Below is a small trained network, with its code and all its weights. Each question gives an input and a class and asks what happens when units are switched off, that is, made to give their printed mean instead of their output.

import numpy as np


def w(rows, s, z=0):
    codes = np.array(rows[::2]) - 128.0
    scale = np.full(codes.shape[1], s)
    scale[-1] = z or s
    return codes * scale


def f(y):
    return y / 2 * (1 + np.tanh(0.7978845608 * (y + 0.044715 * y**3)))


def log_softmax(a):
    a = a - a.max(-1, keepdims=True)
    return a - np.log(np.exp(a).sum(-1, keepdims=True))


def net(x, mask):
    res = np.array(x, float).reshape(1, 8) / 4 @ E
    y = f(res @ A[0][:, :-1].T + A[0][:, -1])
    res = res + np.where(mask, y, B[0][:, -1]) @ B[0][:, :-1]
    return log_softmax(res[-1] @ U[:, :-1].T + U[:, -1])


A, B = {}, {}
E = w([
[202,122,120],'x0',
[122,220,106],'x1',
[142,158,112],'x2',
[102,138,254],'x3',
[140,55,117],'x4',
[62,193,162],'x5',
[140,136,107],'x6',
[239,173,166],'x7',
],0.0092)
A[0] = w([
[188,70,197,98],'n0',
[38,126,189,216],'n1',
[98,43,141,140],'n2',
[128,234,118,188],'n3',
[220,124,10,142],'n4',
[104,64,63,170],'n5',
[78,78,78,92],'n6',
[99,157,210,199],'n7',
[132,177,102,254],'n8',
[97,176,84,158],'n9',
[150,198,118,66],'n10',
[125,120,97,117],'n11',
[124,154,131,115],'n12',
[210,138,67,111],'n13',
[80,192,146,129],'n14',
[140,149,10,178],'n15',
[110,133,97,91],'n16',
[78,149,144,49],'n17',
[164,151,77,96],'n18',
[173,183,156,119],'n19',
],0.013,0.008)
B[0] = w([
[217,93,122,185],'n0',
[128,192,53,239],'n1',
[162,113,60,192],'n2',
[96,129,133,232],'n3',
[83,129,238,254],'n4',
[66,105,88,213],'n5',
[92,61,94,174],'n6',
[174,226,23,231],'n7',
[66,184,184,222],'n8',
[103,172,180,175],'n9',
[178,127,117,158],'n10',
[77,74,175,139],'n11',
[140,137,139,135],'n12',
[110,120,254,199],'n13',
[129,169,141,186],'n14',
[67,135,219,232],'n15',
[127,96,123,130],'n16',
[204,172,129,139],'n17',
[133,82,213,160],'n18',
[124,81,65,183],'n19',
],0.0074,0.011)
U = w([
[100,119,195,91],'0',
[129,147,98,51],'1',
[39,43,59,127],'2',
[115,211,126,118],'3',
[249,102,160,158],'4',
[112,176,147,255],'5',
[64,165,133,78],'6',
],0.012,0.0084)

Each question gives the input, the list of numbers given to net, and the class t.
The units are the neurons (one row each of A and B). Each row of codes is followed by its name. A weight is (code - 128) times the scale printed after its matrix; where a second scale follows, it is the last column's (A, B and U).
mask holds one flag per neuron, in row order. A switched-off neuron (its flag False) gives its mean, the last column of its row in B, instead of its output. The means were averaged over made-up inputs and are rounded, as every weight is.
A unit's drop is (log p(t) with every unit on - log p(t) with that unit switched off) / (log p(t) with every unit on - log p(t) with every unit switched off).
The circuit of an input: a set's keep is (log p(t) with only the set's units on - log p(t) with every unit switched off) / (log p(t) with every unit on - log p(t) with every unit switched off). Starting from the 12 units with the biggest drops (on a tie, the unit counted first), units are removed one at a time, each time the one whose removal leaves the highest keep (on an exact tie, the one counted first), for as long as the keep stays at least 0.8.
circuit, biggest first: the units of the circuit, biggest drop first
unit that matters most: the unit with the biggest drop
top k neurons: the k neurons with the biggest drops, biggest first
drop of u: that unit's drop, to one decimal
input [4,0,8,2,-1,0,2,-7], class 2: circuit, biggest first -> n4; n13
input [-6,-8,-6,8,7,6,8,7], class 4: unit that matters most -> n0
input [-7,3,3,1,-3,-7,-6,-6], class 2: circuit, biggest first -> n6; n4
input [-5,4,-8,-2,0,-6,-8,8], class 4: circuit, biggest first -> n15; n5; n1
input [-5,-2,5,6,-8,-5,2,-8], class 3: top 2 neurons -> n1; n7
input [3,6,-1,-3,6,0,4,-5], class 0: top 2 neurons -> n15; n4
input [1,2,5,-6,1,-6,3,8], class 0: drop of n19 -> 0.0
input [-2,-7,-4,8,-3,-3,-3,1], class 4: drop of n0 -> 0.3
input [4,-4,0,4,3,6,7,6], class 4: drop of n0 -> 0.2
input [-1,-8,-1,-1,-3,5,-8,5], class 4: drop of n0 -> 0.2
